Below is a small trained network, with its code and all its weights. Each question gives an input and a class and asks what happens when units are switched off, that is, made to give their printed mean instead of their output.

import numpy as np


def w(rows, s, z=0):
    codes = np.array(rows[::2]) - 128.0
    scale = np.full(codes.shape[1], s)
    scale[-1] = z or s
    return codes * scale


def norm(h):
    return h / np.sqrt((h * h).mean(-1, keepdims=True) + 1e-5)


def f(y):
    return y / 2 * (1 + np.tanh(0.7978845608 * (y + 0.044715 * y**3)))


def log_softmax(a):
    a = a - a.max(-1, keepdims=True)
    return a - np.log(np.exp(a).sum(-1, keepdims=True))


def net(x, mask):
    res = np.array(x, float).reshape(1, 8) / 4 @ E
    u = 0
    for l in range(4):
        y = f(norm(res) @ A[l][:, :-1].T + A[l][:, -1])
        res = res + np.where(mask[u : u + 10], y, B[l][:, -1]) @ B[l][:, :-1]
        u += 10
    return log_softmax(norm(res)[-1] @ U[:, :-1].T + U[:, -1])


A, B = {}, {}
E = w([
[229,124,206,92,225],'x0',
[220,38,127,45,148],'x1',
[190,98,162,210,192],'x2',
[138,2,156,88,134],'x3',
[114,110,163,125,108],'x4',
[135,111,70,149,199],'x5',
[159,169,133,137,49],'x6',
[182,64,147,197,102],'x7',
],0.0056)
A[0] = w([
[117,118,131,85,5,9],'0.n0',
[186,95,6,215,226,144],'0.n1',
[136,128,69,196,51,123],'0.n2',
[173,215,152,55,113,81],'0.n3',
[139,149,181,133,27,73],'0.n4',
[91,109,232,149,115,61],'0.n5',
[113,250,160,74,159,141],'0.n6',
[67,167,51,103,64,133],'0.n7',
[2,16,164,134,97,219],'0.n8',
[102,128,150,198,150,50],'0.n9',
],0.0084,0.0016)
B[0] = w([
[108,134,52,121,175,202],'0.n0',
[170,143,31,152,156,222],'0.n1',
[150,176,149,121,54,208],'0.n2',
[145,217,187,47,181,185],'0.n3',
[153,159,87,179,128,186],'0.n4',
[29,74,141,202,187,144],'0.n5',
[154,245,145,140,80,214],'0.n6',
[75,131,146,121,100,253],'0.n7',
[87,141,2,180,154,246],'0.n8',
[168,107,84,91,134,143],'0.n9',
],0.0062,0.0044)
A[1] = w([
[144,214,210,131,75,121],'1.n0',
[59,21,255,209,99,191],'1.n1',
[172,52,82,77,101,9],'1.n2',
[70,249,152,83,230,156],'1.n3',
[143,79,137,219,64,104],'1.n4',
[157,69,127,163,81,136],'1.n5',
[69,68,107,109,169,254],'1.n6',
[141,68,121,82,175,70],'1.n7',
[209,170,84,115,96,132],'1.n8',
[112,60,147,38,193,5],'1.n9',
],0.0073,0.0013)
B[1] = w([
[134,130,186,69,125,208],'1.n0',
[124,98,160,255,245,146],'1.n1',
[115,130,108,94,91,153],'1.n2',
[140,230,167,181,118,252],'1.n3',
[77,118,230,161,112,166],'1.n4',
[43,153,184,78,168,144],'1.n5',
[225,131,49,134,202,182],'1.n6',
[147,105,92,89,41,154],'1.n7',
[164,106,196,157,91,185],'1.n8',
[147,112,157,159,18,163],'1.n9',
],0.0066,0.004)
A[2] = w([
[175,72,128,93,180,171],'2.n0',
[254,109,177,152,237,126],'2.n1',
[160,41,145,200,197,84],'2.n2',
[191,222,80,206,119,80],'2.n3',
[134,227,179,149,129,253],'2.n4',
[189,87,164,84,58,162],'2.n5',
[141,88,197,179,209,130],'2.n6',
[106,69,182,50,107,99],'2.n7',
[84,117,84,124,108,150],'2.n8',
[197,197,76,105,76,87],'2.n9',
],0.0088,0.0031)
B[2] = w([
[190,75,95,147,100,163],'2.n0',
[87,114,42,176,75,209],'2.n1',
[47,104,59,81,254,177],'2.n2',
[125,84,108,164,79,210],'2.n3',
[131,87,108,136,15,255],'2.n4',
[60,64,116,114,85,158],'2.n5',
[99,150,81,111,178,159],'2.n6',
[178,133,123,179,14,126],'2.n7',
[82,181,49,64,125,163],'2.n8',
[102,93,66,145,163,189],'2.n9',
],0.0069,0.0066)
A[3] = w([
[183,168,152,71,7,84],'3.n0',
[95,137,91,156,122,101],'3.n1',
[99,185,111,192,178,177],'3.n2',
[123,176,77,139,149,171],'3.n3',
[115,161,133,99,126,84],'3.n4',
[99,190,191,1,110,190],'3.n5',
[161,115,28,115,152,112],'3.n6',
[125,101,219,124,62,252],'3.n7',
[252,127,165,117,79,115],'3.n8',
[117,169,204,133,113,84],'3.n9',
],0.0098,0.002)
B[3] = w([
[180,95,156,201,129,255],'3.n0',
[203,171,140,114,134,183],'3.n1',
[136,83,190,193,77,181],'3.n2',
[148,207,61,97,74,188],'3.n3',
[98,194,160,121,164,132],'3.n4',
[192,154,133,197,255,188],'3.n5',
[204,109,175,93,126,227],'3.n6',
[173,51,122,126,129,181],'3.n7',
[31,102,156,76,92,165],'3.n8',
[171,86,117,121,161,152],'3.n9',
],0.0073,0.0063)
U = w([
[149,224,107,226,33,198],'0',
[70,81,184,207,214,76],'1',
[60,137,148,122,184,24],'2',
[215,190,255,135,179,126],'3',
[155,58,202,120,53,154],'4',
[191,61,33,128,169,166],'5',
[137,116,167,66,128,2],'6',
[64,193,87,44,80,78],'7',
],0.016,0.0084)

Each question gives the input, the list of numbers given to net, and the class t.
The units are the neurons (one row each of A and B). Each row of codes is followed by its name. A weight is (code - 128) times the scale printed after its matrix; where a second scale follows, it is the last column's (A, B and U).
mask holds one flag per neuron, layer by layer. A switched-off neuron (its flag False) gives its mean, the last column of its row in B, instead of its output. The means were averaged over made-up inputs and are rounded, as every weight is.
A unit's drop is (log p(t) with every unit on - log p(t) with that unit switched off) / (log p(t) with every unit on - log p(t) with every unit switched off).
The circuit of an input: a set's keep is (log p(t) with only the set's units on - log p(t) with every unit switched off) / (log p(t) with every unit on - log p(t) with every unit switched off). Starting from the 12 units with the biggest drops (on a tie, the unit counted first), units are removed one at a time, each time the one whose removal leaves the highest keep (on an exact tie, the one counted first), for as long as the keep stays at least 0.8.
units of the circuit, in order: the units of the circuit, biggest drop first
unit that matters most: the unit with the biggest drop
top k neurons: the k neurons with the biggest drops, biggest first
k most important neurons of layer l: the k neurons of layer l with the biggest drops, biggest first
input [8,-2,-5,3,-2,1,2,1], class 3: unit that matters most => 0.n3
input [1,6,-5,4,1,6,3,1], class 4: units of the circuit, in order => (1.n9 2.n2 3.n8)
input [-7,-4,0,7,7,8,7,1], class 7: units of the circuit, in order => (3.n0 2.n8 1.n3)
input [-8,8,-7,-2,8,7,-7,0], class 7: top 3 neurons => (3.n0 2.n8 3.n5)
input [-4,-6,-8,0,4,8,0,1], class 7: units of the circuit, in order => (3.n0 2.n8)
input [-5,1,8,5,-1,-8,-1,-8], class 5: 2 most important neurons of layer 0 => (0.n8 0.n6)
input [-8,4,1,7,5,-3,2,-7], class 7: units of the circuit, in order => (2.n8 2.n3)
input [7,7,4,-1,-6,3,5,-7], class 0: top 4 neurons => (2.n1 1.n3 0.n3 2.n2)
input [-1,-4,5,4,8,-8,6,-1], class 1: units of the circuit, in order => (0.n5 1.n1)
input [2,5,6,-5,-3,-2,8,3], class 4: 2 most important neurons of layer 0 => (0.n8 0.n0)
input [6,-5,6,6,3,0,2,-6], class 1: top 3 neurons => (1.n1 0.n5 2.n2)
input [0,-1,-2,6,-6,-8,0,-1], class 5: top 2 neurons => (1.n6 0.n6)
input [-6,7,-5,7,4,-6,-3,4], class 5: top 2 neurons => (0.n8 1.n6)
input [4,3,-5,5,4,-3,3,-7], class 3: units of the circuit, in order => (3.n5)
input [6,-5,4,6,-7,8,3,-7], class 0: 2 most important neurons of layer 2 => (2.n1 2.n5)
input [-7,6,-1,7,4,0,7,4], class 7: 2 most important neurons of layer 0 => (0.n8 0.n0)
input [4,8,-8,-5,-3,-4,0,3], class 3: 2 most important neurons of layer 0 => (0.n3 0.n1)
input [7,3,-7,8,7,1,-3,-5], class 4: top 2 neurons => (1.n9 2.n7)
input [8,8,1,-6,-8,-7,0,1], class 4: top 2 neurons => (3.n8 2.n1)
input [-2,-2,0,3,2,0,-8,-6], class 0: units of the circuit, in order => (1.n3)
input [4,-5,5,-1,-3,-2,-3,5], class 5: 2 most important neurons of layer 2 => (2.n2 2.n1)
input [-3,6,-6,-1,2,-1,1,6], class 7: 2 most important neurons of layer 0 => (0.n0 0.n1)
